Below are the code and all the weights of a small trained network. Each question names an input and a target symbol and asks about switching units off, where a switched-off unit gives its printed mean instead of its output.

import numpy as np


def w(rows, s, z=0):
    codes = np.array(rows[::2]) - 128.0
    scale = np.full(codes.shape[1], s)
    scale[-1] = z or s
    return codes * scale


def f(y):
    return y / 2 * (1 + np.tanh(0.7978845608 * (y + 0.044715 * y**3)))


def softmax(a):
    e = np.exp(a - a.max(-1, keepdims=True))
    return e / e.sum(-1, keepdims=True)


def log_softmax(a):
    a = a - a.max(-1, keepdims=True)
    return a - np.log(np.exp(a).sum(-1, keepdims=True))


def net(x, mask):
    ids = ['ΔΘεζημπτψ'.index(c) for c in x.split()]
    T = len(ids)
    res = E[ids] + P[:T]
    u = 0
    for l in range(3):
        q, k, v = (res @ M[l].T for M in (Q, K, V))
        z = softmax(np.where(np.tri(T) > 0, q @ k.T / 3**0.5, -1e9)) @ v
        res = res + np.where(mask[u], z, O[l][:, -1]) @ O[l][:, :-1]
        u += 1
        y = f(res @ A[l][:, :-1].T + A[l][:, -1])
        res = res + np.where(mask[u : u + 12], y, B[l][:, -1]) @ B[l][:, :-1]
        u += 12
    return log_softmax(res[-1] @ U[:, :-1].T + U[:, -1])


Q, K, V, O, A, B = {}, {}, {}, {}, {}, {}
E = w([
[121,129,78,143,7],'Δ',
[173,202,223,136,128],'Θ',
[200,85,56,140,65],'ε',
[133,154,190,64,158],'ζ',
[175,149,132,65,72],'η',
[224,213,145,131,74],'μ',
[94,148,179,174,131],'π',
[46,94,89,220,129],'τ',
[23,105,85,55,97],'ψ',
],0.016)
P = w([
[87,99,254,156,26],'0',
[95,105,227,136,62],'1',
[83,98,205,136,109],'2',
[78,114,167,126,141],'3',
[69,116,136,126,183],'4',
[56,133,108,126,223],'5',
[48,156,81,112,232],'6',
[42,182,60,91,225],'7',
],0.0058)
Q[0] = w([
[193,171,70,90,74],'L0H1',
[188,29,248,86,195],'L0H1',
[97,123,123,180,64],'L0H1',
],0.017)
K[0] = w([
[220,153,65,131,125],'L0H1',
[191,2,249,129,66],'L0H1',
[114,98,44,104,235],'L0H1',
],0.014)
V[0] = w([
[189,104,180,150,2],'L0H1',
[164,116,137,125,44],'L0H1',
[96,166,48,93,192],'L0H1',
],0.0044)
O[0] = w([
[93,254,44,67,101,255],'L0H1',
[114,185,95,86,115,206],'L0H1',
[158,45,186,113,141,51],'L0H1',
],0.0039,0.0028)
A[0] = w([
[103,19,152,119,82,98],'L0N1',
[174,111,224,20,167,186],'L0N2',
[53,104,79,156,121,37],'L0N3',
[147,69,172,147,91,169],'L0N4',
[254,28,137,228,77,126],'L0N5',
[177,131,42,115,176,101],'L0N6',
[67,142,53,224,85,167],'L0N7',
[116,121,161,147,63,112],'L0N8',
[109,197,148,78,163,2],'L0N9',
[67,114,147,173,60,197],'L0N10',
[193,96,164,38,246,158],'L0N11',
[189,169,69,93,81,44],'L0N12',
],0.0075,0.0031)
B[0] = w([
[109,75,166,129,71,152],'L0N1',
[112,213,84,119,60,174],'L0N2',
[181,103,133,140,115,166],'L0N3',
[94,132,141,114,95,136],'L0N4',
[110,75,155,155,10,139],'L0N5',
[154,146,110,155,73,121],'L0N6',
[207,114,175,69,137,254],'L0N7',
[97,110,154,87,127,164],'L0N8',
[105,93,161,188,59,143],'L0N9',
[132,124,182,45,129,238],'L0N10',
[108,131,66,149,60,136],'L0N11',
[180,103,130,104,183,188],'L0N12',
],0.011,0.0051)
Q[1] = w([
[157,129,136,231,165],'L1H1',
[209,222,84,72,162],'L1H1',
[93,117,6,160,70],'L1H1',
],0.015)
K[1] = w([
[170,191,248,111,46],'L1H1',
[155,193,51,205,182],'L1H1',
[145,132,61,89,12],'L1H1',
],0.013)
V[1] = w([
[168,144,204,254,29],'L1H1',
[60,165,72,195,21],'L1H1',
[237,187,175,87,208],'L1H1',
],0.0073)
O[1] = w([
[217,113,207,157,77,176],'L1H1',
[146,177,123,116,2,91],'L1H1',
[181,148,168,77,242,253],'L1H1',
],0.0073,0.0031)
A[1] = w([
[150,138,76,224,135,95],'L1N1',
[161,78,129,182,171,96],'L1N2',
[203,121,85,139,104,48],'L1N3',
[1,164,140,138,135,143],'L1N4',
[114,103,120,122,136,85],'L1N5',
[148,136,95,129,101,81],'L1N6',
[165,137,94,130,106,75],'L1N7',
[80,188,107,147,176,114],'L1N8',
[117,132,116,194,130,189],'L1N9',
[204,189,40,198,96,3],'L1N10',
[104,82,85,130,162,163],'L1N11',
[174,94,172,243,88,129],'L1N12',
],0.0078,0.0036)
B[1] = w([
[182,152,128,171,99,104],'L1N1',
[136,140,114,186,22,171],'L1N2',
[158,167,183,202,77,168],'L1N3',
[169,141,243,173,110,254],'L1N4',
[130,132,134,115,105,117],'L1N5',
[117,129,150,158,80,156],'L1N6',
[125,138,147,172,80,157],'L1N7',
[134,156,172,221,48,142],'L1N8',
[123,160,127,101,161,104],'L1N9',
[139,61,161,87,254,236],'L1N10',
[127,132,184,148,63,158],'L1N11',
[126,181,102,55,252,181],'L1N12',
],0.0074,0.0029)
Q[2] = w([
[121,89,17,185,130],'L2H1',
[5,114,121,100,134],'L2H1',
[119,16,135,134,150],'L2H1',
],0.016)
K[2] = w([
[238,142,188,21,44],'L2H1',
[4,149,185,52,141],'L2H1',
[129,4,147,138,141],'L2H1',
],0.011)
V[2] = w([
[99,106,157,70,122],'L2H1',
[10,170,146,168,194],'L2H1',
[132,176,89,63,82],'L2H1',
],0.011)
O[2] = w([
[51,123,115,172,171,241],'L2H1',
[66,254,193,57,97,3],'L2H1',
[128,211,60,185,127,165],'L2H1',
],0.0074,0.0063)
A[2] = w([
[128,79,117,183,116,145],'L2N1',
[21,55,97,99,83,137],'L2N2',
[159,110,162,39,92,118],'L2N3',
[159,164,82,183,164,73],'L2N4',
[121,186,153,167,90,47],'L2N5',
[100,168,79,32,174,115],'L2N6',
[128,146,95,177,37,3],'L2N7',
[123,140,77,153,254,62],'L2N8',
[188,138,30,97,180,196],'L2N9',
[196,190,122,81,178,156],'L2N10',
[56,111,69,86,67,91],'L2N11',
[134,216,92,93,79,93],'L2N12',
],0.0098,0.0052)
B[2] = w([
[199,206,117,107,73,183],'L2N1',
[236,190,83,100,161,210],'L2N2',
[145,143,190,209,158,207],'L2N3',
[96,148,185,134,172,177],'L2N4',
[252,73,97,80,142,183],'L2N5',
[87,114,171,68,110,176],'L2N6',
[61,37,205,43,200,177],'L2N7',
[185,65,198,16,74,161],'L2N8',
[18,136,1,123,136,254],'L2N9',
[66,114,98,239,210,243],'L2N10',
[79,241,88,94,167,169],'L2N11',
[167,132,154,187,14,221],'L2N12',
],0.0097,0.0099)
U = w([
[61,96,123,77,136,135],'Δ',
[122,177,147,234,117,101],'Θ',
[133,96,61,131,113,126],'ε',
[86,114,156,94,51,252],'ζ',
[1,139,115,166,69,231],'η',
[74,122,104,188,211,34],'μ',
[31,147,209,139,146,136],'π',
[177,101,155,95,190,130],'τ',
[113,190,118,80,151,97],'ψ',
],0.0058,0.0033)

Each question gives the input, a string of symbols that net reads in full, and the target symbol t.
The units are the heads (3 rows each of Q, K, V and O) and the neurons (one row each of A and B). Each row of codes is followed by its name. A weight is (code - 128) times the scale printed after its matrix; where a second scale follows, it is the last column's (O, A, B and U).
mask holds one flag per unit, layer by layer, with each layer's heads first. A switched-off unit (its flag False) gives its mean, the last column of its rows in O or B, instead of its output. The means were averaged over made-up inputs and are rounded, as every weight is.
A unit's drop is (log p(t) with every unit on - log p(t) with that unit switched off) / (log p(t) with every unit on - log p(t) with every unit switched off).
The circuit of an input: a set's keep is (log p(t) with only the set's units on - log p(t) with every unit switched off) / (log p(t) with every unit on - log p(t) with every unit switched off). Starting from the 12 units with the biggest drops (on a tie, the unit counted first), units are removed one at a time, each time the one whose removal leaves the highest keep (on an exact tie, the one counted first), for as long as the keep stays at least 0.8.
units of the circuit, in order: the units of the circuit, biggest drop first
k most important neurons: the k neurons with the biggest drops, biggest first
top k neurons in layer l: the k neurons of layer l with the biggest drops, biggest first
drop of u: that unit's drop, to one decimal
input π Δ μ Δ ε, target ε: 2 most important neurons => (L2N9, L2N1)
input ε ψ Θ Δ ψ μ, target μ: units of the circuit, in order => (L2N10, L1H1)
input τ Δ η η ζ Δ τ, target τ: top neuron in layer 2 => (L2N9)
input Θ Θ Δ Δ Δ Δ, target Δ: 2 most important neurons => (L0N2, L2N8)
input Δ Δ Δ, target Δ: 2 most important neurons => (L0N7, L2N8)
input η η ψ τ Δ, target ψ: 3 most important neurons => (L0N5, L2N2, L2N11)
input Θ Θ Θ Δ ζ Δ, target ζ: 3 most important neurons => (L0N7, L0N10, L0N11)
input Δ Θ ψ Θ μ Δ, target μ: top 3 neurons in layer 0 => (L0N7, L0N10, L0N12)
input ψ Θ Θ Θ Θ ζ Δ, target ζ: top 2 neurons in layer 2 => (L2N7, L2N12)
input Δ Θ ψ ζ μ τ μ Δ, target τ: 3 most important neurons => (L0N7, L0N2, L2N9)
input Θ η Θ ψ, target ψ: 2 most important neurons => (L2N2, L2N11)
input η π ζ, target ζ: top 3 neurons in layer 2 => (L2N12, L2N7, L2N5)
input μ Δ Δ π π ψ Δ, target ψ: 2 most important neurons => (L2N2, L2N11)
input ζ ψ ζ Δ Θ Θ Δ, target Θ: top 2 neurons in layer 2 => (L2N3, L2N12)
input μ π Δ, target π: top neuron in layer 2 => (L2N3)
input π η Δ, target π: top 2 neurons in layer 0 => (L0N2, L0N8)
input Θ ψ ε, target ε: top 2 neurons in layer 2 => (L2N1, L2N9)
input ε Θ μ Δ, target μ: 2 most important neurons => (L0N7, L2N10)
input ζ μ μ Δ ζ τ, target τ: drop of L2N9 => 0.1
input Δ τ η τ Δ ψ, target ψ: drop of L0H1 => 0.1
input μ τ μ Θ Δ ζ π, target π: drop of L1H1 => 0.2
input ε η η Θ Δ, target η: most important neuron => (L0N12)
